[[129, 130, 137, 122, 128, 132, 127],
 [129, 130, 131, 123, 129, 131, 128],
 [122, 129, 153, 124, 135, 129, 140]]	131

[[114, 126, 120, 128, 121],
 [139, 122, 106, 115, 128]]	115

[[113, 157, 131, 118],
 [123, 132, 126, 125],
 [109, 144, 158, 156]]	126

[[128, 115, 127, 132],
 [128, 127, 128, 153]]	128

[[155, 127, 123, 129, 123, 135],
 [153, 122, 115, 127, 115, 131],
 [121, 133, 112, 126, 111, 135]]	115

[[130, 118, 127, 128, 127],
 [134, 126, 124, 153, 123]]	153

[[132, 122, 101, 131],
 [130, 126, 101, 127],
 [119, 103, 124, 132]]	101
---
[127 126 124 129 156] result: 127, 156

[140 114 113 106 135] result: 140, 135

[[128 123 129 129 130]
 [129 150 128 128 120]
 [134 145 134 134 123]] result: 128, 123

[[124 134 106 118 133 135]
 [119 135 111 113 151 136]
 [125 136 130 126 130 114]] result: 124, 114

[157 119 120 143 108 121 145] result: 157, 145

[[136 132 131 107]
 [130 129 126 117]] result: 136, 117
---
array([107, 113, 130, 123, 124, 136]) -> 124

array([[134, 138,  98, 134, 141],
       [131, 137, 105, 130, 139]]) -> 130

array([120, 134, 122, 141, 104]) -> 141

array([[125, 115, 104, 144],
       [120, 128, 134, 138],
       [119, 104, 138, 122]]) -> 138

array([[114,  99, 128, 145, 115, 138],
       [144, 128, 129, 134, 127, 124]]) -> 127

array([[111, 133, 127, 133, 124, 119, 113],
       [145, 130, 119, 120, 135, 149, 150]]) -> 149
---
[[135 114 117 151 124 139]
 [148 124 132 126 126 121]
 [151 133 133 130 138 126]] ⇒ 133

[[102 132 119 132 126 135]
 [118 138 130 131 138 125]
 [125 122 130 131 123 131]] ⇒ 122

[[131 128 116 122 125 131]
 [118 112 121 104 103 152]
 [123 120 101 104 114 139]] ⇒ 120

[[151 127 129 130 149 147]
 [139 127 132 129 139 136]
 [127 136 108 135 123 151]] ⇒ 136

[[128 129 116 109 113 111]
 [130 124 122 132 125 123]
 [128 134 122 149 116 117]] ⇒ 134

[[138 131 111 146 130 114]
 [145 126 118 130 122 106]
 [131 135 112 151 132 120]] ⇒ 135

[[134 143 140 111 110 138]
 [138 142 138 118 109 142]
 [141 146 122 120 101 156]] ⇒ 146

[[124 114 143 127 118 129]
 [138 130 134 122 127 121]
 [144 141 151 119 131 133]] ⇒ 141

[[141 118 113 113 139 134]
 [111 139 145 133 115 104]
 [129 122 127 133 131 142]] ⇒ 122

[[118 112 143 108 127 132]
 [112 139 132 134 127 131]
 [ 99 151 137 128 142 111]] ⇒ 151
---
[[110 135 122 122]
 [112 134 121 107]
 [131 125 135 137]] --> 135

[[120 130 118 121 138 157]
 [120 131 129 131 123 127]
 [124 113 126 131 132 125]] --> 126

[[100 133 131 122 137]
 [112 141 125 123 137]
 [155 139 118 129 136]] --> 118

[[119 107 134 131 126]
 [119 125 129 124 108]
 [137 137 115 127 137]] --> 115

[[121 136 147 121]
 [121 107 130 154]
 [126 117 101 138]] --> 101

[[120 149 131 130]
 [105 148 145 136]
 [ 99 153 148 121]] --> 148

[[129 146 155 134 145]
 [135 115 108 120 110]
 [126 102 106 121 116]] --> 106
---
[[128 128 128 128 128 128 128]
 [123 122 130 112 122 124 125]
 [123 140 124 125 130 140 106]]: 130

[[128 106 143 113]
 [134 132 148 133]
 [139 144 121 134]]: 144

[[100 139 127 126 129]
 [142 123 117 136 131]
 [112 132 133 130 131]]: 133

[[128 141 109 105 103]
 [140 130 158 150 141]
 [132 130 116 129 122]]: 116

[[144 127 127 133 116]
 [151 138 131 135 120]
 [123 128 125 131 138]]: 125

[[100 118 112 139 134 114]
 [110 137 147 130 146 146]
 [149 116 146 120 144 121]]: 120
---
[[131 116 124 120 125]
 [128 122 135 150 125]
 [132 135 151 129 139]] --> 124

[[134 140 124 131 129 137]
 [137 121 127 127 146 125]
 [129 104 134 126 153 132]] --> 124

[[116 123 118 128 118 116]
 [145 141 151 144 141 154]
 [136 131 137 135 134 133]] --> 118

[[134 151 122 132]
 [117 129 130 126]
 [129 120 125 136]] --> 122

[[129 125 121 131 122]
 [121 152 127 122 123]
 [121 132 147 136 157]] --> 121

[[118 122 125 111 126 125 129]
 [143 146 115 152 138 129 138]
 [131 106 145 124 116 133 111]] --> 125

[[115 119 125 128 124 118 116]
 [131 107 119 129 130 135 121]
 [128 129 128 128 127 128 128]] --> 125
---
[149 156  98 133 146 147] Out: 98

[147 127 151 116 150] Out: 127

[148 130 111 123 148 155] Out: 111

[111 157 144 133 117 134 120] Out: 133

[[118 139 146 113 130 128 123]
 [151 121 120 126 132 110 135]] Out: 126

[157 128 138 153 140] Out: 128

[116 123 146 117 131 128 152] Out: 117
---
[[120 141 124 134 150 152 129]
 [138 117 133 122 109 106 123]
 [133 114 134 121 104 100 126]] -> 122, 152

[105 128 142 116 125 133 147] -> 116, 147

[107 117 123 100 129 128 134] -> 100, 134

[139 123 108 135 105 112 106] -> 135, 139

[134 129 137 127 155] -> 137, 155

[118 100 123 142  98 145 134] -> 142, 145
